Below is a small trained network, with its code and all its weights. Each question gives an input and a target symbol and asks what happens when units are switched off, that is, made to give their printed mean instead of their output.

import numpy as np


def w(rows, s, z=0):
    codes = np.array(rows[::2]) - 128.0
    scale = np.full(codes.shape[1], s)
    scale[-1] = z or s
    return codes * scale


def f(y):
    return np.maximum(y, 0)


def softmax(a):
    e = np.exp(a - a.max(-1, keepdims=True))
    return e / e.sum(-1, keepdims=True)


def log_softmax(a):
    a = a - a.max(-1, keepdims=True)
    return a - np.log(np.exp(a).sum(-1, keepdims=True))


def net(x, mask):
    ids = ['ΔΞΠΣΦΨαβγεζηθμτω'.index(c) for c in x.split()]
    T = len(ids)
    res = E[ids] + P[:T]
    u = 0
    for l in range(2):
        r = res
        for j in range(2):
            rows = slice(4 * j, 4 * j + 4)
            q, k, v = (r @ M[l][rows].T for M in (Q, K, V))
            z = softmax(np.where(np.tri(T) > 0, q @ k.T / 4**0.5, -1e9)) @ v
            o = O[l][rows]
            res = res + np.where(mask[u + j], z, o[:, -1]) @ o[:, :-1]
        u += 2
        y = f(res @ A[l][:, :-1].T + A[l][:, -1])
        res = res + np.where(mask[u : u + 12], y, B[l][:, -1]) @ B[l][:, :-1]
        u += 12
    return log_softmax(res[-1] @ U[:, :-1].T + U[:, -1])


Q, K, V, O, A, B = {}, {}, {}, {}, {}, {}
E = w([
[151,155,93],'Δ',
[141,5,175],'Ξ',
[112,113,141],'Π',
[144,104,150],'Σ',
[132,70,156],'Φ',
[120,149,145],'Ψ',
[96,59,148],'α',
[91,48,148],'β',
[77,3,180],'γ',
[90,135,190],'ε',
[71,211,105],'ζ',
[173,80,145],'η',
[148,112,100],'θ',
[151,213,195],'μ',
[154,117,37],'τ',
[88,132,178],'ω',
],0.022)
P = w([
[216,156,156],'0',
[84,119,132],'1',
[15,73,30],'2',
[207,176,170],'3',
[127,102,141],'4',
[3,81,26],'5',
[193,188,174],'6',
[136,99,150],'7',
[7,84,24],'8',
[185,199,180],'9',
[142,90,154],'10',
[1,90,23],'11',
[183,197,184],'12',
[143,84,163],'13',
],0.0084)
Q[0] = w([
[190,103,130],'L0H1',
[147,135,194],'L0H1',
[124,89,201],'L0H1',
[254,136,78],'L0H1',
[83,115,30],'L0H2',
[40,88,75],'L0H2',
[36,177,114],'L0H2',
[180,113,51],'L0H2',
],0.0065)
K[0] = w([
[142,169,121],'L0H1',
[169,133,161],'L0H1',
[142,125,229],'L0H1',
[202,133,1],'L0H1',
[133,124,65],'L0H2',
[142,137,96],'L0H2',
[133,96,96],'L0H2',
[243,38,60],'L0H2',
],0.01)
V[0] = w([
[87,160,180],'L0H1',
[214,73,195],'L0H1',
[124,193,93],'L0H1',
[142,153,145],'L0H1',
[163,100,76],'L0H2',
[150,114,209],'L0H2',
[2,202,60],'L0H2',
[127,82,109],'L0H2',
],0.0078)
O[0] = w([
[105,118,105,8],'L0H1',
[57,207,175,61],'L0H1',
[68,126,109,133],'L0H1',
[148,116,190,77],'L0H1',
[112,255,59,246],'L0H2',
[147,217,140,3],'L0H2',
[112,203,178,161],'L0H2',
[93,145,28,187],'L0H2',
],0.0039,0.0024)
A[0] = w([
[139,117,126,174],'L0N1',
[147,211,189,252],'L0N2',
[200,147,69,92],'L0N3',
[130,203,115,15],'L0N4',
[169,119,122,207],'L0N5',
[236,92,134,13],'L0N6',
[164,158,170,162],'L0N7',
[163,101,128,75],'L0N8',
[137,158,153,45],'L0N9',
[161,93,152,185],'L0N10',
[138,163,106,79],'L0N11',
[166,72,3,183],'L0N12',
],0.013,0.0045)
B[0] = w([
[108,182,92,145],'L0N1',
[232,169,60,167],'L0N2',
[224,101,231,179],'L0N3',
[150,1,65,137],'L0N4',
[29,183,124,161],'L0N5',
[156,44,139,153],'L0N6',
[125,183,86,149],'L0N7',
[144,106,113,138],'L0N8',
[209,161,137,132],'L0N9',
[2,134,170,154],'L0N10',
[128,82,163,141],'L0N11',
[90,193,174,249],'L0N12',
],0.007,0.016)
Q[1] = w([
[145,94,74],'L1H1',
[213,132,67],'L1H1',
[133,87,201],'L1H1',
[129,159,197],'L1H1',
[38,254,176],'L1H2',
[93,162,69],'L1H2',
[203,187,124],'L1H2',
[141,83,144],'L1H2',
],0.01)
K[1] = w([
[186,173,169],'L1H1',
[160,58,237],'L1H1',
[142,73,105],'L1H1',
[189,156,12],'L1H1',
[102,86,150],'L1H2',
[233,155,85],'L1H2',
[133,149,87],'L1H2',
[202,152,98],'L1H2',
],0.011)
V[1] = w([
[192,149,93],'L1H1',
[69,116,61],'L1H1',
[124,130,80],'L1H1',
[152,186,142],'L1H1',
[81,191,73],'L1H2',
[57,154,2],'L1H2',
[80,176,122],'L1H2',
[77,178,203],'L1H2',
],0.0086)
O[1] = w([
[125,130,66,163],'L1H1',
[111,108,56,104],'L1H1',
[151,87,151,129],'L1H1',
[170,167,130,230],'L1H1',
[154,254,78,150],'L1H2',
[138,71,119,97],'L1H2',
[116,163,163,185],'L1H2',
[103,137,163,254],'L1H2',
],0.0097,0.0043)
A[1] = w([
[16,138,129,124],'L1N1',
[146,194,87,202],'L1N2',
[127,95,164,1],'L1N3',
[96,205,215,193],'L1N4',
[173,67,71,138],'L1N5',
[149,124,246,240],'L1N6',
[59,160,16,64],'L1N7',
[179,113,251,49],'L1N8',
[76,176,221,50],'L1N9',
[9,153,120,89],'L1N10',
[169,157,148,228],'L1N11',
[92,190,80,224],'L1N12',
],0.011,0.0069)
B[1] = w([
[185,223,147,181],'L1N1',
[86,101,79,211],'L1N2',
[110,138,255,131],'L1N3',
[104,115,123,255],'L1N4',
[173,150,122,131],'L1N5',
[146,58,76,225],'L1N6',
[137,55,181,152],'L1N7',
[212,185,160,165],'L1N8',
[127,168,208,183],'L1N9',
[160,174,83,176],'L1N10',
[125,102,107,205],'L1N11',
[116,103,144,208],'L1N12',
],0.0088,0.016)
U = w([
[158,126,97,96],'Δ',
[195,44,136,139],'Ξ',
[149,69,54,86],'Π',
[77,31,139,198],'Σ',
[126,76,136,170],'Φ',
[89,44,102,193],'Ψ',
[196,178,84,9],'α',
[144,114,127,87],'β',
[114,69,184,126],'γ',
[140,138,180,82],'ε',
[7,2,79,196],'ζ',
[215,181,136,143],'η',
[126,133,127,99],'θ',
[180,133,83,126],'μ',
[86,214,92,126],'τ',
[179,196,113,110],'ω',
],0.012,0.011)

Each question gives the input, a string of symbols that net reads in full, and the target symbol t.
The units are the heads (4 rows each of Q, K, V and O) and the neurons (one row each of A and B). Each row of codes is followed by its name. A weight is (code - 128) times the scale printed after its matrix; where a second scale follows, it is the last column's (O, A, B and U).
mask holds one flag per unit, layer by layer, with each layer's heads first. A switched-off unit (its flag False) gives its mean, the last column of its rows in O or B, instead of its output. The means were averaged over made-up inputs and are rounded, as every weight is.
A unit's drop is (log p(t) with every unit on - log p(t) with that unit switched off) / (log p(t) with every unit on - log p(t) with every unit switched off).
The circuit of an input: a set's keep is (log p(t) with only the set's units on - log p(t) with every unit switched off) / (log p(t) with every unit on - log p(t) with every unit switched off). Starting from the 12 units with the biggest drops (on a tie, the unit counted first), units are removed one at a time, each time the one whose removal leaves the highest keep (on an exact tie, the one counted first), for as long as the keep stays at least 0.8.
units of the circuit, in order: the units of the circuit, biggest drop first
top k neurons: the k neurons with the biggest drops, biggest first
top k neurons in layer l: the k neurons of layer l with the biggest drops, biggest first
drop when u is switched off: that unit's drop, to one decimal
input Σ τ η τ η ζ η η, target ζ: units of the circuit, in order : (L1H1 L0N3 L0N10)
input ε η ω, target τ: units of the circuit, in order : (L1N1)
input τ ε θ ε η η Δ Δ η ζ ω, target ζ: top 4 neurons : (L0N2 L0N3 L0N12 L1N1)
input γ τ τ η, target Ξ: top 2 neurons in layer 0 : (L0N6 L0N3)
input ζ τ Π η ω η Φ ω, target ζ: units of the circuit, in order : (L0N3 L0N12)
input Ψ ζ ζ, target ζ: top 3 neurons : (L0N12 L1N7 L1N8)
input ε τ τ ω Σ η Π, target ζ: units of the circuit, in order : (L0N3 L1N1 L0N12)
input ε Σ ζ ω Δ τ η Σ ζ τ η, target ζ: units of the circuit, in order : (L1H1 L0N10)
input μ τ Σ τ η τ α Ψ ω τ ε γ, target τ: units of the circuit, in order : (L1N1 L0N3 L1N10)
input τ ω ε Δ Π τ γ, target ε: top 2 neurons : (L0N10 L1N1)
input τ η η τ η Π, target τ: units of the circuit, in order : (L1N1 L0N3)
input τ Σ Δ ε τ η Σ Δ η ε τ ε, target τ: top 4 neurons in layer 1 : (L1N1 L1N10 L1N8 L1N6)
input Δ ω Π τ θ Δ Δ γ, target γ: top 2 neurons : (L0N12 L1N3)
input τ Ψ ζ τ Σ ε η τ Φ Π ζ τ τ τ, target ζ: top 3 neurons in layer 1 : (L1N1 L1N8 L1N10)
input Δ η γ η θ τ τ Φ α, target τ: top 2 neurons : (L1N1 L0N3)
input Ξ α θ, target τ: units of the circuit, in order : (L1N6 L0N12)
input η Ψ τ ζ, target Π: top neuron : (L0N2)
input τ η θ, target τ: top 2 neurons : (L0N12 L0N2)
input ζ η γ Π, target ζ: top 3 neurons in layer 0 : (L0N3 L0N12 L0N2)
input η τ τ τ τ Σ, target τ: top 2 neurons : (L0N3 L0N2)
input τ ω ζ τ ζ β, target τ: top 3 neurons : (L1N1 L1N10 L1N6)
input γ Π ε η, target Ξ: top 2 neurons : (L0N12 L0N6)
input τ γ Σ ε τ Φ, target τ: top 3 neurons : (L0N3 L1N1 L1N10)
input Δ η τ τ η η η τ Π, target τ: top 3 neurons : (L1N1 L0N3 L1N6)
input γ ζ ζ τ τ ω ε ζ, target ζ: top 3 neurons in layer 1 : (L1N1 L1N2 L1N8)
input τ τ ε τ τ Ξ, target τ: top 2 neurons in layer 1 : (L1N1 L1N10)
input τ η Δ η ε Π η τ Ψ τ τ τ, target τ: top 2 neurons in layer 0 : (L0N12 L0N2)
input α τ μ μ Σ ω η Ψ η β τ β, target τ: drop when L1N6 is switched off : 0.1
